Here is a tiny trained network, its code and every weight. The questions are about switching its units off for an input and a class, where a switched-off unit gives its printed mean instead of its output.

import numpy as np


def w(rows, s, z=0):
    codes = np.array(rows[::2]) - 128.0
    scale = np.full(codes.shape[1], s)
    scale[-1] = z or s
    return codes * scale


def f(y):
    return y / 2 * (1 + np.tanh(0.7978845608 * (y + 0.044715 * y**3)))


def log_softmax(a):
    a = a - a.max(-1, keepdims=True)
    return a - np.log(np.exp(a).sum(-1, keepdims=True))


def net(x, mask):
    res = np.array(x, float).reshape(1, 2) / 4 @ E
    y = f(res @ A[0][:, :-1].T + A[0][:, -1])
    res = res + np.where(mask, y, B[0][:, -1]) @ B[0][:, :-1]
    return log_softmax(res[-1] @ U[:, :-1].T + U[:, -1])


A, B = {}, {}
E = w([
[170,140,170,64,98,110,252,80,122],'x0',
[138,240,186,120,106,132,85,177,221],'x1',
],0.016)
A[0] = w([
[147,82,148,124,64,95,148,203,157,251],'neuron 1',
[113,173,223,138,136,179,108,109,175,88],'neuron 2',
[122,176,174,143,140,110,71,201,181,147],'neuron 3',
[103,39,118,117,211,94,184,47,43,114],'neuron 4',
[65,90,124,191,186,183,86,233,152,99],'neuron 5',
[173,236,145,66,62,99,156,172,175,114],'neuron 6',
[227,152,197,4,41,57,255,60,143,108],'neuron 7',
],0.0093,0.017)
B[0] = w([
[21,172,114,5,217,89,141,182,201,225],'neuron 1',
[190,54,117,110,41,123,62,119,106,166],'neuron 2',
[151,102,54,130,112,5,133,115,111,208],'neuron 3',
[154,86,75,92,113,62,74,73,93,221],'neuron 4',
[154,92,139,237,90,141,115,186,152,186],'neuron 5',
[187,49,110,84,122,104,80,57,99,207],'neuron 6',
[85,106,130,237,110,144,103,202,48,250],'neuron 7',
],0.012,0.021)
U = w([
[120,111,115,233,101,114,101,191,101,142],'0',
[221,83,90,65,95,61,99,1,97,90],'1',
[47,158,110,26,220,85,143,148,147,254],'2',
[140,155,127,104,87,141,154,114,140,78],'3',
[113,139,173,132,120,132,132,127,156,80],'4',
[140,154,188,146,121,160,168,111,153,72],'5',
[168,133,145,154,121,170,176,80,138,97],'6',
[180,127,149,95,120,175,156,150,144,75],'7',
],0.015,0.01)

Each question gives the input, the list of numbers given to net, and the class t.
The units are the neurons (one row each of A and B). Each row of codes is followed by its name. A weight is (code - 128) times the scale printed after its matrix; where a second scale follows, it is the last column's (A, B and U).
mask holds one flag per neuron, in row order. A switched-off neuron (its flag False) gives its mean, the last column of its row in B, instead of its output. The means were averaged over made-up inputs and are rounded, as every weight is.
A unit's drop is (log p(t) with every unit on - log p(t) with that unit switched off) / (log p(t) with every unit on - log p(t) with every unit switched off).
The circuit of an input: a set's keep is (log p(t) with only the set's units on - log p(t) with every unit switched off) / (log p(t) with every unit on - log p(t) with every unit switched off). Starting from all 7 units, units are removed one at a time, each time the one whose removal leaves the highest keep (on an exact tie, the one counted first), for as long as the keep stays at least 0.8.
units of the circuit, in order: the units of the circuit, biggest drop first
unit that matters most: the unit with the biggest drop
top k neurons: the k neurons with the biggest drops, biggest first
drop when u is switched off: that unit's drop, to one decimal
input [3,8], class 1: units of the circuit, in order	neuron 6
input [-3,-3], class 2: units of the circuit, in order	neuron 7; neuron 6
input [-3,-1], class 2: top 2 neurons	neuron 7; neuron 2
input [-2,-3], class 2: units of the circuit, in order	neuron 6; neuron 7
input [3,-3], class 2: top 4 neurons	neuron 6; neuron 5; neuron 2; neuron 3
input [-1,4], class 1: top 2 neurons	neuron 3; neuron 6
input [-6,7], class 1: top 4 neurons	neuron 7; neuron 3; neuron 2; neuron 6
input [4,-4], class 0: top 2 neurons	neuron 7; neuron 6
input [-5,-6], class 1: top 2 neurons	neuron 7; neuron 4
input [-4,5], class 1: top 2 neurons	neuron 7; neuron 3
input [4,3], class 0: top 2 neurons	neuron 7; neuron 4
input [6,6], class 0: drop when neuron 4 is switched off	1.1
input [0,5], class 1: drop when neuron 7 is switched off	0.0
input [6,1], class 0: drop when neuron 7 is switched off	1.9
input [6,0], class 0: drop when neuron 7 is switched off	1.7
input [2,7], class 1: unit that matters most	neuron 6
